Below is a small trained network, with its code and all its weights. Each question gives an input and a class and asks what happens when units are switched off, that is, made to give their printed mean instead of their output.

import numpy as np


def w(rows, s, z=0):
    codes = np.array(rows[::2]) - 128.0
    scale = np.full(codes.shape[1], s)
    scale[-1] = z or s
    return codes * scale


def norm(h):
    return h / np.sqrt((h * h).mean(-1, keepdims=True) + 1e-5)


def f(y):
    return np.maximum(y, 0)


def log_softmax(a):
    a = a - a.max(-1, keepdims=True)
    return a - np.log(np.exp(a).sum(-1, keepdims=True))


def net(x, mask):
    res = np.array(x, float).reshape(1, 2) / 4 @ E
    u = 0
    for l in range(4):
        y = f(norm(res) @ A[l][:, :-1].T + A[l][:, -1])
        res = res + np.where(mask[u : u + 4], y, B[l][:, -1]) @ B[l][:, :-1]
        u += 4
    return log_softmax(norm(res)[-1] @ U[:, :-1].T + U[:, -1])


A, B = {}, {}
E = w([
[136,124,36,63,154,148,250],'x0',
[220,155,133,65,70,3,104],'x1',
],0.006)
A[0] = w([
[139,110,126,167,126,97,56,54],'0.n0',
[254,120,103,95,178,80,145,2],'0.n1',
[181,64,162,79,112,141,191,133],'0.n2',
[128,119,152,88,155,145,183,55],'0.n3',
],0.0079,0.0038)
B[0] = w([
[142,91,193,77,177,163,193,228],'0.n0',
[1,106,151,84,26,174,141,253],'0.n1',
[35,121,71,106,93,53,74,241],'0.n2',
[154,168,179,100,173,89,91,197],'0.n3',
],0.0075,0.0033)
A[1] = w([
[112,123,220,101,187,156,109,3],'1.n0',
[59,168,76,254,93,103,91,57],'1.n1',
[52,95,154,245,154,206,64,169],'1.n2',
[97,108,31,152,168,162,158,123],'1.n3',
],0.0055,0.0021)
B[1] = w([
[113,60,116,86,152,118,102,186],'1.n0',
[246,164,64,125,166,37,94,150],'1.n1',
[117,102,175,141,123,217,153,253],'1.n2',
[189,174,85,82,106,71,2,204],'1.n3',
],0.0079,0.0055)
A[2] = w([
[149,167,31,81,83,43,193,249],'2.n0',
[110,251,51,130,205,117,143,160],'2.n1',
[142,126,100,254,150,154,108,113],'2.n2',
[212,175,81,102,176,123,125,114],'2.n3',
],0.0082,0.0019)
B[2] = w([
[156,16,28,126,111,238,184,253],'2.n0',
[125,120,188,81,216,46,172,192],'2.n1',
[173,159,23,44,130,1,140,161],'2.n2',
[166,182,110,154,154,130,219,161],'2.n3',
],0.0085,0.0074)
A[3] = w([
[88,120,64,73,167,163,117,172],'3.n0',
[177,155,93,115,187,53,179,251],'3.n1',
[100,74,174,212,117,136,170,90],'3.n2',
[125,131,159,98,116,2,90,95],'3.n3',
],0.0082,0.0031)
B[3] = w([
[162,185,141,184,54,124,70,254],'3.n0',
[83,154,175,160,136,118,113,194],'3.n1',
[55,47,104,120,240,153,172,149],'3.n2',
[229,166,120,140,111,2,152,163],'3.n3',
],0.0088,0.0079)
U = w([
[178,143,43,135,228,114,210,133],'0',
[87,75,53,111,24,144,150,198],'1',
[175,186,96,199,117,169,31,136],'2',
[68,48,186,151,213,184,101,179],'3',
[59,241,164,162,215,83,131,116],'4',
[77,140,152,152,120,104,176,1],'5',
[213,112,173,119,117,7,119,149],'6',
[91,119,108,166,147,82,117,27],'7',
],0.014,0.0057)

Each question gives the input, the list of numbers given to net, and the class t.
The units are the neurons (one row each of A and B). Each row of codes is followed by its name. A weight is (code - 128) times the scale printed after its matrix; where a second scale follows, it is the last column's (A, B and U).
mask holds one flag per neuron, layer by layer. A switched-off neuron (its flag False) gives its mean, the last column of its row in B, instead of its output. The means were averaged over made-up inputs and are rounded, as every weight is.
A unit's drop is (log p(t) with every unit on - log p(t) with that unit switched off) / (log p(t) with every unit on - log p(t) with every unit switched off).
The circuit of an input: a set's keep is (log p(t) with only the set's units on - log p(t) with every unit switched off) / (log p(t) with every unit on - log p(t) with every unit switched off). Starting from the 12 units with the biggest drops (on a tie, the unit counted first), units are removed one at a time, each time the one whose removal leaves the highest keep (on an exact tie, the one counted first), for as long as the keep stays at least 0.8.
units of the circuit, in order: the units of the circuit, biggest drop first
k most important neurons: the k neurons with the biggest drops, biggest first
k most important neurons of layer l: the k neurons of layer l with the biggest drops, biggest first
drop of u: that unit's drop, to one decimal
input [4,-3], class 0: units of the circuit, in order -> [0.n1]
input [-4,1], class 3: units of the circuit, in order -> [1.n3 3.n2]
input [3,-5], class 4: 3 most important neurons -> [0.n1 2.n0 1.n3]
input [2,-2], class 4: 3 most important neurons -> [3.n1 2.n1 0.n1]
input [3,-6], class 2: 2 most important neurons -> [1.n2 0.n2]
input [2,-4], class 2: 3 most important neurons -> [1.n2 0.n2 1.n1]
input [0,-2], class 2: 3 most important neurons -> [1.n2 0.n2 0.n0]
input [-8,2], class 3: 2 most important neurons -> [0.n0 1.n3]
input [-5,1], class 3: 2 most important neurons -> [1.n3 2.n2]
input [0,0], class 0: 3 most important neurons -> [0.n0 0.n3 0.n1]
input [0,-1], class 2: 3 most important neurons -> [0.n3 0.n2 0.n1]
input [-2,-7], class 2: 2 most important neurons -> [2.n2 1.n2]
input [4,-7], class 4: 3 most important neurons -> [2.n0 0.n1 2.n1]
input [-1,1], class 6: units of the circuit, in order -> [2.n0]
input [2,-1], class 0: 4 most important neurons -> [1.n2 0.n1 2.n0 2.n1]
input [4,-8], class 2: 2 most important neurons of layer 1 -> [1.n2 1.n1]
input [-1,-7], class 2: drop of 1.n2 -> 0.6
input [3,-3], class 4: drop of 0.n1 -> 0.1
input [1,-2], class 2: drop of 0.n2 -> 0.9
input [4,-6], class 4: units of the circuit, in order -> [2.n0]
input [0,-8], class 2: 2 most important neurons of layer 2 -> [2.n2 2.n0]
